Below are the code and all the weights of a small trained network. Each question names an input and a target symbol and asks about switching units off, where a switched-off unit gives its printed mean instead of its output.

import numpy as np


def w(rows, s, z=0):
    codes = np.array(rows[::2]) - 128.0
    scale = np.full(codes.shape[1], s)
    scale[-1] = z or s
    return codes * scale


def norm(h):
    return h / np.sqrt((h * h).mean(-1, keepdims=True) + 1e-5)


def f(y):
    return np.maximum(y, 0)


def softmax(a):
    e = np.exp(a - a.max(-1, keepdims=True))
    return e / e.sum(-1, keepdims=True)


def log_softmax(a):
    a = a - a.max(-1, keepdims=True)
    return a - np.log(np.exp(a).sum(-1, keepdims=True))


def net(x, mask):
    ids = ['βγεζμπτω'.index(c) for c in x.split()]
    T = len(ids)
    res = E[ids] + P[:T]
    u = 0
    for l in range(3):
        q, k, v = (norm(res) @ M[l].T for M in (Q, K, V))
        z = softmax(np.where(np.tri(T) > 0, q @ k.T / 2**0.5, -1e9)) @ v
        res = res + np.where(mask[u], z, O[l][:, -1]) @ O[l][:, :-1]
        u += 1
        y = f(norm(res) @ A[l][:, :-1].T + A[l][:, -1])
        res = res + np.where(mask[u : u + 4], y, B[l][:, -1]) @ B[l][:, :-1]
        u += 4
    return log_softmax(norm(res)[-1] @ U[:, :-1].T + U[:, -1])


Q, K, V, O, A, B = {}, {}, {}, {}, {}, {}
E = w([
[132,131,76,206,211,210,58,102,96,202,126,131],'β',
[105,127,110,129,141,195,29,20,110,125,134,149],'γ',
[226,96,186,182,101,142,174,69,42,191,235,236],'ε',
[64,82,120,113,153,169,25,112,144,120,135,161],'ζ',
[83,113,200,152,133,90,71,201,149,192,179,2],'μ',
[124,167,208,138,165,156,101,87,75,237,123,101],'π',
[191,128,111,18,228,148,238,78,69,71,120,157],'τ',
[173,50,51,139,39,169,197,143,28,86,98,66],'ω',
],0.017)
P = w([
[216,135,78,195,151,99,51,210,173,115,159,87],'0',
[130,72,161,214,121,192,132,50,138,104,198,148],'1',
[129,99,183,180,127,206,135,42,121,103,179,125],'2',
[115,149,170,153,116,197,127,2,128,110,174,90],'3',
[129,111,146,128,85,179,127,42,110,185,149,139],'4',
[120,133,155,108,106,171,125,28,84,150,144,136],'5',
[140,150,169,105,103,153,118,65,83,217,92,134],'6',
[127,158,155,83,106,136,114,52,53,177,112,120],'7',
[109,181,149,85,102,133,141,52,44,167,102,110],'8',
[87,183,147,109,121,98,146,53,12,178,115,130],'9',
[89,239,146,90,108,81,142,69,2,196,98,116],'10',
[113,218,162,70,62,70,171,33,17,228,102,128],'11',
],0.011)
Q[0] = w([
[109,174,210,131,121,211,29,35,32,255,232,161],'L0H1',
[114,47,147,84,116,121,163,158,30,99,27,57],'L0H1',
],0.0074)
K[0] = w([
[104,160,168,89,85,2,215,144,45,132,122,100],'L0H1',
[213,135,55,122,149,120,66,150,87,112,172,143],'L0H1',
],0.0082)
V[0] = w([
[158,57,1,146,185,186,117,113,28,61,78,106],'L0H1',
[122,92,185,168,40,165,91,145,45,140,110,19],'L0H1',
],0.0077)
O[0] = w([
[174,211,71,92,17,254,157,115,128,123,235,115,254],'L0H1',
[94,141,192,208,18,169,222,103,194,157,108,60,249],'L0H1',
],0.009,0.01)
A[0] = w([
[64,121,255,210,98,110,153,117,163,88,76,210,77],'L0N1',
[70,185,155,124,175,173,85,79,49,202,107,137,177],'L0N2',
[154,138,77,101,227,158,144,73,111,86,84,248,3],'L0N3',
[160,71,99,180,132,150,80,200,215,129,179,159,49],'L0N4',
],0.009,0.0054)
B[0] = w([
[115,163,213,122,95,97,84,36,148,207,81,44,178],'L0N1',
[174,36,135,105,142,201,164,11,229,214,91,143,252],'L0N2',
[99,58,170,67,98,180,186,77,215,255,164,21,144],'L0N3',
[153,177,171,79,149,196,124,177,234,171,226,37,137],'L0N4',
],0.0086,0.011)
Q[1] = w([
[118,83,215,114,62,165,43,26,239,172,166,86],'L1H1',
[117,109,61,56,1,133,205,54,122,206,102,5],'L1H1',
],0.0063)
K[1] = w([
[205,114,125,146,141,72,188,115,111,180,62,72],'L1H1',
[247,215,62,150,146,151,123,190,112,116,177,79],'L1H1',
],0.011)
V[1] = w([
[112,115,194,127,87,117,254,217,190,135,131,69],'L1H1',
[183,197,26,182,204,85,90,246,159,141,94,111],'L1H1',
],0.0097)
O[1] = w([
[124,137,133,132,158,82,246,202,57,94,109,116,226],'L1H1',
[166,70,175,128,96,140,109,105,236,4,16,111,2],'L1H1',
],0.013,0.0052)
A[1] = w([
[94,117,165,63,248,111,82,158,127,113,154,53,214],'L1N1',
[88,119,164,190,116,65,105,162,155,125,105,102,158],'L1N2',
[71,130,153,194,111,134,55,87,157,163,103,218,159],'L1N3',
[139,111,113,112,97,65,175,163,123,24,97,122,1],'L1N4',
],0.016,0.0081)
B[1] = w([
[40,8,53,109,34,56,131,64,170,156,155,140,158],'L1N1',
[174,202,143,66,211,46,180,80,148,138,124,126,175],'L1N2',
[103,190,172,41,134,59,71,94,173,110,210,71,254],'L1N3',
[106,69,85,137,104,243,171,197,156,180,199,74,136],'L1N4',
],0.013,0.0075)
Q[2] = w([
[196,118,56,92,17,215,129,130,172,126,125,34],'L2H1',
[103,213,44,2,146,124,207,76,59,238,116,38],'L2H1',
],0.0077)
K[2] = w([
[107,21,136,105,73,138,224,84,63,82,70,174],'L2H1',
[155,50,2,74,151,133,205,226,215,33,108,49],'L2H1',
],0.0076)
V[2] = w([
[9,118,130,191,186,135,60,131,77,242,187,128],'L2H1',
[142,40,112,79,170,6,189,197,50,140,170,83],'L2H1',
],0.012)
O[2] = w([
[159,154,38,139,157,22,81,190,192,199,80,72,2],'L2H1',
[155,72,128,6,158,128,170,180,68,132,189,68,62],'L2H1',
],0.015,0.0096)
A[2] = w([
[106,197,90,159,112,116,104,78,203,183,160,166,120],'L2N1',
[42,84,97,92,99,56,4,100,143,29,56,146,28],'L2N2',
[111,88,177,96,101,198,145,92,78,203,153,111,254],'L2N3',
[135,197,122,158,75,166,168,78,142,176,136,42,167],'L2N4',
],0.012,0.0066)
B[2] = w([
[145,74,70,124,164,147,130,122,115,141,140,166,188],'L2N1',
[75,161,174,2,91,90,112,146,140,80,217,112,132],'L2N2',
[128,129,125,141,136,75,110,95,87,97,166,80,255],'L2N3',
[110,114,113,164,142,119,145,162,83,111,154,79,229],'L2N4',
],0.019,0.025)
U = w([
[89,103,55,188,171,175,165,115,198,128,84,123,125],'β',
[72,191,157,99,81,172,134,102,208,122,119,177,210],'γ',
[184,82,154,33,245,158,215,73,145,115,161,253,157],'ε',
[124,195,96,81,69,96,33,74,179,67,187,75,1],'ζ',
[167,206,141,109,100,81,155,129,200,137,54,84,205],'μ',
[93,17,236,191,121,54,73,127,166,108,79,38,114],'π',
[41,55,122,103,6,179,140,96,92,162,152,123,79],'τ',
[92,216,155,177,73,112,122,165,89,57,149,99,112],'ω',
],0.0068,0.0077)

Each question gives the input, a string of symbols that net reads in full, and the target symbol t.
The units are the heads (2 rows each of Q, K, V and O) and the neurons (one row each of A and B). Each row of codes is followed by its name. A weight is (code - 128) times the scale printed after its matrix; where a second scale follows, it is the last column's (O, A, B and U).
mask holds one flag per unit, layer by layer, with each layer's heads first. A switched-off unit (its flag False) gives its mean, the last column of its rows in O or B, instead of its output. The means were averaged over made-up inputs and are rounded, as every weight is.
A unit's drop is (log p(t) with every unit on - log p(t) with that unit switched off) / (log p(t) with every unit on - log p(t) with every unit switched off).
The circuit of an input: a set's keep is (log p(t) with only the set's units on - log p(t) with every unit switched off) / (log p(t) with every unit on - log p(t) with every unit switched off). Starting from the 12 units with the biggest drops (on a tie, the unit counted first), units are removed one at a time, each time the one whose removal leaves the highest keep (on an exact tie, the one counted first), for as long as the keep stays at least 0.8.
units of the circuit, in order: the units of the circuit, biggest drop first
unit that matters most: the unit with the biggest drop
top k neurons: the k neurons with the biggest drops, biggest first
k most important neurons of layer l: the k neurons of layer l with the biggest drops, biggest first
input μ μ β β γ ω β π ζ β τ π, target ε: units of the circuit, in order : L1H1; L2H1; L0N2
input μ β β β, target ε: units of the circuit, in order : L2H1; L1H1
input ω ω β ζ γ, target ω: units of the circuit, in order : L0H1; L1H1; L0N2; L2N4
input ζ ω γ π ω ζ β β γ ε γ, target ε: units of the circuit, in order : L0H1; L0N2
input ε γ μ β β β γ τ π β π γ, target π: units of the circuit, in order : L0H1; L0N1
input β γ γ ε γ ζ γ β β γ, target γ: units of the circuit, in order : L1H1; L2H1; L2N3
input ζ μ γ π, target π: units of the circuit, in order : L0H1
input τ π ω π β β γ, target ζ: units of the circuit, in order : L0H1; L1H1; L1N3
input β ε π β, target γ: top 3 neurons : L1N3; L2N3; L0N4
input π μ ζ, target μ: units of the circuit, in order : L2H1; L1H1
input π μ τ ζ μ β, target μ: units of the circuit, in order : L2H1; L0H1; L1H1
input β ω ω π β μ β ω γ τ, target γ: units of the circuit, in order : L1H1; L2H1; L0H1
input β β γ, target γ: units of the circuit, in order : L1H1; L2H1; L2N3; L0H1
input π μ ε π, target π: unit that matters most : L0H1
input β ω ε π ζ ε γ ω β γ ζ, target γ: units of the circuit, in order : L1H1; L2H1; L0H1
input γ π β, target β: top 2 neurons : L2N1; L2N3
input ζ γ ζ, target ζ: 3 most important neurons of layer 0 : L0N4; L0N2; L0N3
input ε ζ ω τ π π ε, target π: 3 most important neurons of layer 0 : L0N4; L0N2; L0N1
input π γ μ τ ω ε ω π β τ π β, target ε: top 2 neurons : L0N2; L2N4
input γ ω γ μ τ, target β: unit that matters most : L1H1
input ω τ β τ μ γ γ, target π: 2 most important neurons of layer 0 : L0N2; L0N1
input ε β β π ζ, target π: top 3 neurons : L0N1; L0N4; L0N2
input γ β γ ω, target β: top 2 neurons : L2N1; L2N3
input τ ζ ω μ π ζ, target ζ: top 2 neurons : L1N3; L0N3
input μ τ ζ ω ω ω β π τ π γ, target ε: 3 most important neurons of layer 0 : L0N2; L0N3; L0N4
input β β β, target β: top 2 neurons : L2N1; L0N4
